The rows lie along a hidden order. The number after each row says roughly how far along it the row is, from 0 to 10. A new part has a new order.
In the rows, 128 means zero.
[141 121 136 117 143  90 127 112 136 110 149 121 112 116 186 153 130 125
 124 147 125 138 159 129 136 150 249 154 199 176 119 141 134 175 143 120
  96 152 156 122 131 133 179  87 160 107 133 116 123 138 132 131 108 141
 107 127 206  89 133 145 147 105 133 131 133 129 127 144 115 173 138 137
 152 124 154 139 141 115 134 138 106 168 136 103 109 118 118 122 130 157
 138 118 137 115 114 152 121 118 156  88 138 104 108 123 103 160 134 109
  90 120 101 140 147 147 140 109 158 146 125 102 115 124 143  87 133 125
 105 137 163 129 111  98 113 120 224 123 170 121 118 109 136 162  50]  9
[152 107 149  86 150 111  85 103 122 120 132 155 110 151 113 143 142 119
  93 230 119  95 143 149 110 115 219 125 146 112 126 132 138 115 157 125
 107 103 107 104 181 121 166  76  95 101  88 126 100 158 147 124  83 121
 134  89 137 122 116 121 145 170 127 139 146 171 110 102 117  88 161  94
 102  91 163 127 134 125 114 111 148 160 126 126 162 108 135  89 123 135
 131 150  70 177 136 106 116 106 239 134 115  96 170 108 124 155 148 152
 114 102 111 113 142 191  54 147 175  25 139 157 126 121  89  91 120 128
 137 111 121 114 117 114  99  96  74 124 157 142 123  78 123 154 212]  5
[ 29 111 131 164 134 149 110 144 137 135 137 161 107 115 122 110 142 110
 130 245 140 118 184  75 132 106 226 145 123 122 112 119 104  80 127 122
  90 133 141 140  79 137 178 112  95 121 101 131 128  83 127 159 136 126
 139  61 170 246  92 126 217 100 133 120 120  94 146 123 135  82  85 177
  93 108 150 123  73 103 134 113 193 139 156  90 141 128 141 137 151 119
 111 115  80 125 123  88 122 137 194 136 128  82 145 114 136 126 158 106
 136 161  78 164 174 103 127 129 145  57  77 114 138 152 109 108 134 131
 143 137  70 123 109 132 136 107  13 100  37 128 137 190 113 140 133]  7
[167  50 159 118 176 116 140 132 173 129 100 133  91 111 120  89 129 100
 108 136 126 147 147 100 148 168 244  81  70  77 116  78 138 109 152  96
  85  71 136 196 127 138 150  79 141 112  90 170  84 177 103 142 109 151
 140  76  98 110 152 150 160 156 107  95 114  87 131 124 122 104 110 146
 180 122 154 130 170 127 121 159 112 135 121 106 128  83 133  33 133 158
 168 136  49  98 129 105 127 140 186 103 111 133 163 143 118 133 126 104
 137 107 162 133 148 170 131 168 141  74 111 101 123 168  84 129  94 133
 146   1  81  98 135 107 136 113 182 124 148 123 119  79 115 148 192]  10
[119 106 139 121 103 146  97 126 147 143 143  85 108 129 130 122 144 121
 118 161 109 115 129 154 166 111 249 126 123 134 146 127 120 141 132 103
 158 136  99 167  88 130 154 130 104 138  73 117 149 106 135 121 114 123
 125 111 117  96 114 126 110 144 116 136 130 121 137 162 119 116  97  89
 148 139 146 127 114 136 118 123 156 129 134 118 140  66 126 108 139 141
 156 143 183 122 156 144 126 115 186 134 101 151 138 133 116 145 131 111
 119 133 150 168 172 126 142 131 147 149 141 115 122 146 152  84 128 129
 131 151 116 123 109 131 130 141  56 127 148 133 119 108 109 131  95]  7
[110 111 123 127 157 115 136 138 149 127 161 130 106 113 126 111 132 105
 129 113 126 108 131 165 122 107 154 148 101 116 119 131 120 107 129 118
 117 143 124 142 106 127 195 146 158  92 122 118 205 123 147 154 129 146
 105  86 161 212 150 114 123 111 127 139 127 136 134 125 115 132 121  80
 113 107 168 113 144 128 135 118 131 119 135 128 146 126 108 106 153 103
 131 134 115 124 142 132 129 142 150 173 125 147 179 135 138 120 150 144
 130 140 117 136 156  86 130 167 114 115 130 124 133 124 121 118 115 127
 130  85 125 121 100 132 105  57 118 123 146 140 136 159 120 136 130]  4
[118 114 164  92 122 107 120 130 117 142 129  86  95 141  65 106 160 135
 113 112 119 124 107 148 156  92 221 132 104 101 133  97 131  62 136 106
 125 110 153 118  88 131 133 103 116  96 114 131 135 134 131 109 116 105
  95 107 214 115 146 132 178 134 123 128 133 107 136 146 111 134  85 143
 111 127 136 130  91 138 123 143 145 200 152 156 166 110 119  67 148 157
 158 116  49  93 181 139 135 110  90 131 111  87 148 134 101 140 167 106
 117 113  71 127 154 152 177 203 182 149 125 106 112 144 161 124 112 117
 106 155  83  69 105 148 139 152  81 120 124 107  95 162 135 141  57]  6
[ 92 125 130 152 105 128 135 141 138 165 106 137 147  97 125 146 123 106
 133 130 125  43 167 114  81 196  69  86 125  63 155 110 152 116 156 148
  87 164  95  76 117 160 117 136  70 157 115 120 153 153 135 168  33 123
  72 100 138  41  46 139 136 140 137 156 108  42 104 123 102  79 130 182
  93 123 164 118 129 143 136 101 158 148 139 117 118 112 132 247 160 150
 147 125  73 122 130 150 119  86 193 156 164 144 178  94 105 151  89 150
 103 124 166 148 138 109 117 193 185  49  52 152 136  91 135 148  91 109
 127 137   3  50 181  99 136 170 146 117 128 100  98 116 120 137  85]  5
[ 94 112 136  89 166  45 124 145 146 139 120 120  86  91 158 126 134 116
 124  72 126 140 124 166 171 118 183 141 137 169 129 111 131 180 107  69
 130 133 100 168 137 124 120  89 106 167 153 136 191 112 162 142 120 119
 110  93  85 166  98 140  77  94 122 124 140 169 150 118  93 134  97 113
 136 100 137 118 141  97 133  96 180 177 142 108 130 115 102 114 155 121
 152  98  66  71 148 116 130 102 197 159 142  66  97 137 135 148 136 171
 112  94 101 150 165 124 150  52 118 174 168 146 137 177 154 126 144 123
 145  64 107 113  87  86 166  99   1  93  61 129  93 178 126 156  41]  0
[134 101 121 131 176  87 145 143 105 128 101 136 133 131 161 129 126 129
 132 201 147 127  90 129 107 134 208 122 165 156 127 122 129 111 154 111
 119 127 164 125 122 146 114  91  40 117 112 131 154 105 160 136 127 133
 109  92 189 178  88 102 134 135 124 134 131 102 123 118 131 110 129 228
 120 102 126 148 107 108 143 116 123 110 124 111  77 119 134 214 140 139
 120 136 127 109 105 116 121 156 128 124 124 128 100 109 116 133 108  65
 127 102 105 125 145 109  72 173 131 121 112 104 126 132 122  91 121 135
 141  89 101 100 119 126 126  83 176 127 169 126 121 174 118 142  76]  5
[106 117 107 139 130 126  93 129 138 114  96 139 153 146  90 105 137 110
 127  95 117 168  90 133 110 173 171 154 141 103 122 154 110 112 155 154
  71 127 135 117 150 147 217 103  87 134  93 130  83 164 145 142  90 118
 137 147 172 145 115 151 106 156 116 153 125 137 128  99 150  73 131 160
 161 128 112 118 131 128 132 101 121 188  84 183 173 181 142 129 118 117
 132 133 157 163 157 118 133 118 106 136 103  88  94 123 140 130 159 108
 126 115 111 117 112 116 109 158 138  71 107 112 126 153 110 106 117 116
 123 159 182  68 145 124 105  94 255 115  88 105 137 121 147 140 116]  9
[ 46 145 132 113 178 141  99 123 140 116 142 143 139 129 142 179 128 122
 126  88 116 119  85 123 115 158   8  79 129  86 148 154 128  95 111 156
 132 154 117  88 128 153 202 112  59  73 141 104 131 100 130 110 146 110
  90  58 250 127 169 123 102 116 137 146 113 165 131 124 123 132 149 102
 120 103 127 119 106 125 116 115 153 184  92 126 100  70 116 187 142 133
 107 125  89 109 160 153 134  99 175 125 109 152 124  99 121 147 149 115
 104 106 109 123 163 125  95 162 147 102 102 133 136 119 140 110 136 118
 104  72 104 148  49  99 125  73  47 111 121 124 133 153 149 151  44]  5
[146 146 134  92 126 150  66 105 143  97 137  86 115 151  93 120  93 114
 125  80 109 148  59 100  84 121 230 149 173  50 123 127 132 154 134 172
  71 116  72 113 153 133 217  93 109  92  91 110 116  96 140 130 126 115
 121  43 199 110 110 117 113 147 133 148 120 166  92  80  63 124 192 154
 117 110 138 127 128 132 129 145 113 102  88 145 162 134 128 130 150 102
 117 150 182 191 179 144 136 122 109 114  95 128  74 147 138 150 207 156
  87 102 125  81 189 153 156 136 126 133 109 107 130 150  99  61 115 122
  84 110 131 127 120 112 117  42  77 131 179 114 115  74 144 148 124]  6
[130  95 115 110 155  65 129 135 114 122  89  78  90 106 121 116 137  96
 150  91 122  98 116 116 119 154 214 152 137 136 124 148 131 142 131 142
 108 107 133  88 152 148 160  85  41 162 199 151 150 104 132 145 110 134
 125 104 137 149 163 125 132 111 108 166 100  43 130 117 109  68 121 135
 128  82 125 129 126 139 122  95 117 115  79 119 101 121 150 120 171 155
 102 127  87 109 131 129 119 172 180 143 128 108 112 124 122 112 158 175
 110 125  93 133 137 158 141 179 148  89 146  93 114 135 145  99 135 131
  99  54 121 164 167 118 133  87 108 121 175 124 121 123 128 133  40]  9
[ 56  89 127 163 121 124 112 126 127 109 144  60 150 156 131 125 118 106
 144 151 121  99 122  94 114 130  87 140 165 100 157 132 142 132 144 154
  81 166 158  98 175 148 135  72 111 129  98 105  87  84 120 106  91 112
  84  99 136  62 129 134 117 110 120 119 120 178 108 113  96 102 123 202
  58 133 170 147  90 123 151 108 151 114 131 114  89  82 145 245 124 139
 108 128 181 121 119 143 124 125 105 130 134 113 101 133 142  97 133 136
  99 129 188 174 175  91 167 146 139 124 121 107 125 110 140  71 115 128
 110  91 146 139 150 111  99 112  83 133 156 107 130 144 128 121 112]  6
[ 50 164 134 129 133 121 135 131 132 152 140 120 129 130 106 144 135 104
 128 147 127 135 171 116 107 136 113 137 153 101 134 121 118 115 146 107
 123 148 148 135 132 142 167  80 170 124 160 121 104 165 145 107  78 129
 104  92 129 124 159 135 142 109 134 109 142 123 118 137 127   1 101 125
 152 115 108 134 139 133 139 113 142 145 141 110 154 110 107 115  99 145
 117 126  99 114 146  94 125 110 169 147 152 114 134 119 119 164 155 128
 115 154 101 162 122 121 106 155 151  64 134  90 145 130 167  97 130 114
  95 134  80 133 103 116  69  63  31 127 192 126 104 139 127 131  70]  7
[114  82 116 107 104 179 120 108 139 116 138 136 124  99 142 115 121 116
 126 163 130 138 120 135 135 157 183 119 111  44 119 144 128 113 132 117
 117 117 112 115 125 138 224 141 196 152 120 133 157 119  98 134 115 146
 163 107  89  74 123 107 164 134 144 120 140 127 104 143 105 125 133 191
 155 126 134 121 105 110 131 126 114 147 118 109 123 131 126 136 139 128
 143 136 116 139 172 146 128  99 172  85 115 101 129 125 125 139 122 108
  84 112 117 146 160 169 154 172 153 130 128 139 127 137 129  90 134 128
  95 161 131 112 145 116 145  98 242 144 130 118 107 116 116 147 113]  9
[148 140 126  99 154 138 104 110 156 134 107  71  96 160 116 132 153 122
 135 171 122 158 147 126 124  71  75 123 141  57 109 138 130  84 148  62
 100 108 118 129  94 142 196  92 242 140 173 108 126 140 138 116  73 120
 120  49 129  80 171 108 139 144 110 130 149 171 100 123 102 148 119 167
 129 125 135 127 107 128 108  97 108 112  66 100 196  86 102  92 153 127
 142 118  24 106 168 137 136 124 172 145 117 112 140 135 136 162 220 136
  54 121  41 102 193 192 147 185 169 177 116 114 125 169 149  72 129 126
 103 144  91 151 116 124 136  86 144 140 192 156  98 107 125 116   1]  8
[ 77 117 135 173 148 104 102 118 168 118 142 148 119 107 172 138 120 121
 118 126 121  91  99 135  79 153 141 147 129 135 151 107 107 152 110 135
  94 154 118 128 157 120 141 111  70  89 130 118 174 117 115 145  94 148
 119  73 145 107  77 132 144 120 140 141 123 238 134  96 106 126 160 165
  91 134 150 122  96 110 130 123 172 138 103 124  47 121 126 133 143 128
 123 122 108  97 151 140 130 149 110 132  95  77 198 110 122 142 143 150
  89 150  96 167 172 122 129 155 112 171 116 134 139 125 129  89 124 113
  79   1 125 126 107  87 137  78 150 117 109 129 109 168 113 165  84]  1
[ 97 106 139 127 145  79 151 116 126 117 108 105  94  70  58  66  95 101
 120 124 137 155 147 155 129 113 142 152 127 105 101 151 134 101 149  97
  96 158 123 134 112 146 178  90  71 132 169 108 112 110 112 133 189 133
 101  60 167 220 123  87 128 123 122  94 109 136 133  97 135 112 144 101
 131 133 141 129 127 112 125 114 133 135 134 115 133 165 133 216 110 143
 159  99 182 128 220  99 127 148 193 150  88 118 138 125 148 159 115 166
 107 148  52 170 135  91 157 156  94  86 123 121 135 130  94 133 122 126
  76  74 173  58 159 134 111  64  26 118 125 140  86 202 138 138  71]  8
[ 75 121 131 113 186 104 122 126 126 115 110 126 172 143  91 168 121 141
 116 165 129 116 115 119 100 165  78 130 144 102 133  84 121 105 146 101
 143 104 122 128 155 137  96 108 105 126 130 127 163 188 118 141  91 103
  70  74 255 117 156 128 122 102 118 172 139 156 123 140 118 160 162 143
 133 120 156 128 105 119 142 140  97 163 106 134  63  84 120 143 130 106
 128 137 105 143 144 137 117  97 153 135 129  80 179 111 115 194 149 119
 103 109 101 108 192 152  57 131 137  91  96 146 128 162 141  98 134 121
 125 117  62 128 114 115 130 170 229 136 119 107  85 129 105 146 127]  4
[ 77 109 105 105 221  92  72 122 127 112 113 138 119 134 217 132 170 124
 127 207 131 119  86 125 117 110 116 110 158 109 119 120 110 108 176 139
 108 107 166 146  96 157  97  99 113  96 127 125 138 131 108 126  68 105
 110  96 112 180  95 163  83 184 114 144 133 152 103 123  88 186 108 187
 151  89 142 121 148 118 136  93 169 146  98 154  76  74 102 165 137 115
 150 141  57 100 142 134 124 101 123 154  87  76 163 118 112 180 173 131
 139  98 121 108 166 160  82 169 173 146 112 137 128 155 104 118 119 137
 160 109  56 125  99 102 149 149 167 111  70 118  80 154 119 147 124]  5
[ 54  55 131 146 118 120  92 131 140 141 145 144  82 105  95 110 138 112
 102 155 103  93 103  64 135 118 186 153 168 118 128 121 124 135 150 114
  78  90 144  88  71 138 203  70  73 144 151 116 117 133 145 144 132 146
 126 101 109 147 110 146 116 115 125 144 139 134 135 127 138 106 105 143
 104  95 156 148 111  99 124 141 133 165 124  97 124 146 150 181 133 159
 106 130 151  64 116 113 121 128 137 142 125 107 183 128 110 113 159 119
 111 147 151 155 188 117 149 144 138 110 114  89 148 153 122  92 104 133
 128 101  72 151 129 138 152  53 188 117  67 128  97 131 136 138  82]  2
[127 111 156 135 155  95  98 119 134 145 135 133 100 120 176 132 146 107
 130 158 132  99 116 135 101 132 227 150 170 146 148 168 142 141 119  99
 132 108 132  91 119 127  62 121  51 104 159 114  54 118 110 102 114 115
 110 147 146 161  89 129 108 119 124 121 110 170 120 117 139  87 124 147
 112 103 128 121 140 128 124 143 125 135 127 140  53  95 149 189 147 194
 103 116  91 127 169 179 125 124 167 147 138  82 191 148 116 130 132 121
 118 132  93 143 124 155 153 115 145  99 128 106 133 135 151  93 114 123
  95 125 133 130 123 143 164 133 205 103  34 121 108 143 119 142  95]  6
[107 111 120 118  98 138 163 125 137 160 134 120 105 114 196 124 127 116
 145 138 124 154  70 143 134  79 215 165 124 104 123 140 121 160 159 125
 106 125  90  93 100 132 163 116 127  76 125 130 189 134 112 136 138 129
 136 136 110 100 118 119 176  96 125 119 133 205 117 118 124 122 113 207
 148  99 137 120 110 104 133 127 110 130  73 101  87 166 110 151 132 142
 134 131  33  86 132 142 132 130 126 138 134  58 134 119 110 151 164 183
 145 109  94 128 135 137 126 131 149 137 103 123 115 138 122 136 115 130
 101 134  85 156 116 102 102 138 115 114  61  88 104 133  97 126 144]  6
[151  62 135 113 180 131 144 136 137 123 145 110  90 137  76 114 114 120
 122  65 119 130 126 141 110 155 116 121 129  71 127 156 142  73 104 121
 109 114 141 107 139 145 206 117 133 118 122 128 106 129 129 158 204 145
 127  79 169 148 133 111 120 151 134 117 121 189 115 114 112 100 125 155
 107 152 139 134  82 113 108 131 165 181 158 147 183 156 133 187 132 124
 145 105 108 165 185 118 129 156 135  98 100 149 170 138 123 158 149 129
 108 115  87 150 136 145 165 200 113  75 115 115 134 143 149 133 126 137
 109 161 118 110 154 102 167 145   1 125 131 112 130 137 146 155  33]  3
[135 135 126 104 157 151  93 118  87 120 131  88  80 119 190 128 156 100
 153 196  91 117 141 140 102 134  79 100 142 145 116 182 131 109 159  84
  53  95 115 123 103 151 129 159 147 100 199 119 185 133 101 125  77 120
 142   1 140 255  88 144 204 131 114 134 151  90  86 122 133 158 109 177
 198 123 169 124  84 117 113 113 168 158  94 129 142 121 132  78 152 113
 120 142  54 161 125 119 122 130 185 113 104  67 118 143 125 109 149 175
 126 119  54 156 140 160 139 154 128  47 107 118 131 175  76 114 124 120
 111 195 133 104 155 143 117  17 241 122 157 124 127  87 131 127 124]  8
